Below are the code and all the weights of a small trained network. Each question names an input and a class and asks about switching units off, where a switched-off unit gives its printed mean instead of its output.

import numpy as np


def w(rows, s, z=0):
    codes = np.array(rows[::2]) - 128.0
    scale = np.full(codes.shape[1], s)
    scale[-1] = z or s
    return codes * scale


def f(y):
    return np.maximum(y, 0)


def log_softmax(a):
    a = a - a.max(-1, keepdims=True)
    return a - np.log(np.exp(a).sum(-1, keepdims=True))


def net(x, mask):
    res = np.array(x, float).reshape(1, 7) / 4 @ E
    y = f(res @ A[0][:, :-1].T + A[0][:, -1])
    res = res + np.where(mask, y, B[0][:, -1]) @ B[0][:, :-1]
    return log_softmax(res[-1] @ U[:, :-1].T + U[:, -1])


A, B = {}, {}
E = w([
[100,138,107,121,223,134],'x0',
[76,233,32,210,141,184],'x1',
[133,212,225,165,136,232],'x2',
[62,152,158,124,217,48],'x3',
[104,48,179,79,213,182],'x4',
[237,99,223,220,220,59],'x5',
[254,223,64,40,198,109],'x6',
],0.0037)
A[0] = w([
[112,151,90,137,125,97,158],'N0',
[150,123,107,80,88,103,156],'N1',
[63,28,175,110,139,41,142],'N2',
[145,151,111,166,108,139,167],'N3',
[137,108,146,168,111,101,152],'N4',
[66,149,12,135,82,164,185],'N5',
[96,104,158,143,135,162,153],'N6',
[174,163,185,149,74,139,155],'N7',
[147,138,129,185,97,105,147],'N8',
[125,192,135,100,163,98,168],'N9',
[158,113,115,71,91,114,148],'N10',
[192,75,122,150,200,140,251],'N11',
[152,140,122,83,85,102,148],'N12',
[107,116,144,144,158,156,117],'N13',
[141,134,141,199,97,94,143],'N14',
[141,144,110,126,155,137,106],'N15',
[156,145,110,167,109,146,141],'N16',
[130,167,114,110,193,108,157],'N17',
[137,102,141,120,90,139,174],'N18',
[189,103,112,118,123,120,125],'N19',
[134,131,134,135,121,127,133],'N20',
[120,137,135,128,136,134,123],'N21',
[139,134,135,124,135,116,199],'N22',
[145,135,153,131,196,137,134],'N23',
[138,125,118,128,131,142,107],'N24',
[157,105,92,72,85,111,161],'N25',
[101,101,155,129,119,76,166],'N26',
[116,160,118,144,137,139,145],'N27',
[99,142,74,117,95,136,193],'N28',
[124,128,108,157,135,91,180],'N29',
[112,121,153,127,114,150,146],'N30',
[74,148,39,129,86,151,201],'N31',
[168,163,175,170,78,137,157],'N32',
[151,162,152,156,95,136,130],'N33',
[121,216,115,95,154,103,171],'N34',
[171,109,114,122,135,129,106],'N35',
[95,123,153,129,117,161,161],'N36',
[40,107,189,144,105,189,141],'N37',
],0.011,0.0026)
B[0] = w([
[133,137,75,112,132,136,171],'N0',
[115,189,151,99,117,157,183],'N1',
[81,138,138,204,124,6,225],'N2',
[122,129,125,160,123,91,169],'N3',
[117,123,117,123,134,77,161],'N4',
[166,110,30,106,3,147,254],'N5',
[96,138,172,129,113,148,169],'N6',
[72,157,178,124,106,99,179],'N7',
[119,138,106,146,122,79,164],'N8',
[151,180,102,183,174,175,180],'N9',
[113,190,168,114,123,161,182],'N10',
[231,141,192,178,97,138,206],'N11',
[105,195,152,109,136,163,177],'N12',
[140,140,160,110,106,132,154],'N13',
[114,134,93,145,119,69,169],'N14',
[146,113,111,145,135,130,147],'N15',
[122,119,128,156,125,86,163],'N16',
[182,125,102,166,159,159,181],'N17',
[117,96,145,128,100,133,164],'N18',
[170,95,175,112,105,127,166],'N19',
[124,128,129,126,122,119,135],'N20',
[137,128,137,136,118,133,136],'N21',
[130,162,134,154,134,150,158],'N22',
[214,106,137,130,118,141,171],'N23',
[126,124,126,147,121,132,134],'N24',
[112,190,164,99,94,159,195],'N25',
[100,140,104,159,140,90,175],'N26',
[142,126,127,125,96,106,158],'N27',
[132,154,88,121,74,162,202],'N28',
[161,133,106,129,111,115,163],'N29',
[100,118,144,132,116,144,154],'N30',
[146,126,59,112,27,162,237],'N31',
[85,142,170,131,97,74,180],'N32',
[109,134,145,116,109,80,161],'N33',
[154,167,70,156,190,155,198],'N34',
[153,96,160,129,114,132,150],'N35',
[96,131,161,181,99,182,167],'N36',
[67,68,201,149,99,196,208],'N37',
],0.028,0.0066)
U = w([
[141,178,93,80,165,180,123],'0',
[153,124,2,151,94,119,150],'1',
[132,162,167,157,156,47,250],'2',
[114,124,189,75,69,199,187],'3',
[96,69,95,43,181,126,34],'4',
[95,76,102,62,189,129,32],'5',
[30,64,154,144,142,96,34],'6',
[192,85,135,143,207,193,89],'7',
],0.006,0.0012)

Each question gives the input, the list of numbers given to net, and the class t.
The units are the neurons (one row each of A and B). Each row of codes is followed by its name. A weight is (code - 128) times the scale printed after its matrix; where a second scale follows, it is the last column's (A, B and U).
mask holds one flag per neuron, in row order. A switched-off neuron (its flag False) gives its mean, the last column of its row in B, instead of its output. The means were averaged over made-up inputs and are rounded, as every weight is.
A unit's drop is (log p(t) with every unit on - log p(t) with that unit switched off) / (log p(t) with every unit on - log p(t) with every unit switched off).
The circuit of an input: a set's keep is (log p(t) with only the set's units on - log p(t) with every unit switched off) / (log p(t) with every unit on - log p(t) with every unit switched off). Starting from the 12 units with the biggest drops (on a tie, the unit counted first), units are removed one at a time, each time the one whose removal leaves the highest keep (on an exact tie, the one counted first), for as long as the keep stays at least 0.8.
circuit, biggest first: the units of the circuit, biggest drop first
top k neurons: the k neurons with the biggest drops, biggest first
drop of u: that unit's drop, to one decimal
input [2,3,1,-2,2,-1,-6], class 3: circuit, biggest first : N37
input [5,3,-1,5,7,-3,-2], class 6: circuit, biggest first : N37, N2
input [1,-3,4,8,0,4,1], class 2: top 3 neurons : N5, N2, N31
input [-3,-1,7,-2,5,4,6], class 2: top 3 neurons : N7, N32, N5
input [8,-7,4,-5,3,1,-8], class 6: circuit, biggest first : N2, N37
input [8,-6,-2,-6,-6,-6,5], class 0: top 2 neurons : N37, N34
input [7,1,0,-1,1,7,-2], class 2: top 2 neurons : N5, N31
input [-2,3,-2,-5,5,3,3], class 7: top 3 neurons : N2, N5, N31
input [4,-6,4,0,2,-5,4], class 7: top 2 neurons : N5, N31
input [-8,0,-6,-2,7,-3,-5], class 6: top 2 neurons : N2, N11
input [-8,6,5,1,4,4,-1], class 6: drop of N37 : 0.1
input [2,0,8,7,-7,4,-4], class 2: drop of N5 : 0.1
input [-2,2,-6,-7,8,0,-8], class 6: drop of N2 : 0.6
input [5,-1,1,4,5,8,-5], class 2: circuit, biggest first : N2
input [-5,5,8,1,0,8,-6], class 6: drop of N37 : 0.3
